Below is a small trained network, with its code and all its weights. Each question gives an input and a class and asks what happens when units are switched off, that is, made to give their printed mean instead of their output.

import numpy as np


def w(rows, s, z=0):
    codes = np.array(rows[::2]) - 128.0
    scale = np.full(codes.shape[1], s)
    scale[-1] = z or s
    return codes * scale


def f(y):
    return np.maximum(y, 0)


def log_softmax(a):
    a = a - a.max(-1, keepdims=True)
    return a - np.log(np.exp(a).sum(-1, keepdims=True))


def net(x, mask):
    res = np.array(x, float).reshape(1, 2) / 4 @ E
    y = f(res @ A[0][:, :-1].T + A[0][:, -1])
    res = res + np.where(mask, y, B[0][:, -1]) @ B[0][:, :-1]
    return log_softmax(res[-1] @ U[:, :-1].T + U[:, -1])


A, B = {}, {}
E = w([
[2,165,225,89,231,151,185],'x0',
[138,22,26,57,182,252,154],'x1',
],0.0073)
A[0] = w([
[72,152,186,75,200,141,230,11],'N0',
[113,177,170,170,76,39,76,187],'N1',
[147,54,95,6,134,154,134,170],'N2',
[152,86,28,171,7,115,49,82],'N3',
[47,115,212,80,172,170,232,21],'N4',
[65,134,175,37,160,130,143,22],'N5',
[116,83,89,54,102,223,118,172],'N6',
[153,151,50,164,93,132,103,75],'N7',
[214,119,30,189,93,129,2,48],'N8',
[198,128,76,161,108,119,88,84],'N9',
[135,46,128,91,112,170,159,114],'N10',
[172,95,87,77,163,203,207,154],'N11',
[145,161,194,157,66,86,122,175],'N12',
[160,66,74,182,65,100,103,102],'N13',
[186,93,107,156,65,144,114,82],'N14',
[126,165,181,199,76,53,124,176],'N15',
[128,202,165,185,108,36,90,163],'N16',
[122,93,21,65,148,185,163,191],'N17',
[124,85,77,65,115,201,132,180],'N18',
[160,79,74,147,31,126,82,66],'N19',
],0.0076,0.0013)
B[0] = w([
[57,205,46,219,217,218,214,209],'N0',
[202,11,208,59,97,63,45,221],'N1',
[182,72,202,56,100,47,53,215],'N2',
[42,172,60,177,176,146,192,254],'N3',
[42,207,44,226,208,215,199,217],'N4',
[76,254,75,201,162,187,189,184],'N5',
[187,37,202,41,54,56,35,216],'N6',
[91,213,116,163,187,189,179,187],'N7',
[84,207,63,164,188,144,162,254],'N8',
[129,186,67,173,173,210,193,201],'N9',
[151,90,157,56,105,151,82,185],'N10',
[219,78,209,74,51,90,85,216],'N11',
[188,87,179,88,84,92,39,198],'N12',
[70,240,62,195,195,222,196,213],'N13',
[67,142,39,200,149,169,197,198],'N14',
[161,4,208,54,74,79,100,216],'N15',
[149,76,204,25,36,73,43,222],'N16',
[177,50,201,18,75,115,54,232],'N17',
[163,36,186,92,77,100,74,212],'N18',
[55,180,110,153,153,194,226,219],'N19',
],0.0052,0.0088)
U = w([
[148,56,194,67,88,81,3,255],'0',
[67,217,104,192,168,149,233,1],'1',
],0.012,0.00091)

Each question gives the input, the list of numbers given to net, and the class t.
The units are the neurons (one row each of A and B). Each row of codes is followed by its name. A weight is (code - 128) times the scale printed after its matrix; where a second scale follows, it is the last column's (A, B and U).
mask holds one flag per neuron, in row order. A switched-off neuron (its flag False) gives its mean, the last column of its row in B, instead of its output. The means were averaged over made-up inputs and are rounded, as every weight is.
A unit's drop is (log p(t) with every unit on - log p(t) with that unit switched off) / (log p(t) with every unit on - log p(t) with every unit switched off).
most important unit: the unit with the biggest drop
top k neurons: the k neurons with the biggest drops, biggest first
drop of u: that unit's drop, to one decimal
input [5,-5], class 0: most important unit	N16
input [-8,-7], class 1: top 2 neurons	(N3 N13)
input [-3,2], class 1: top 4 neurons	(N1 N16 N15 N12)
input [8,-8], class 0: top 2 neurons	(N16 N1)
input [-4,3], class 1: top 2 neurons	(N1 N16)
input [7,-8], class 0: top 2 neurons	(N16 N1)
input [5,5], class 0: drop of N17	0.5
input [-3,-2], class 1: drop of N6	0.3
input [7,8], class 0: drop of N17	0.1
input [6,-7], class 0: drop of N16	0.1
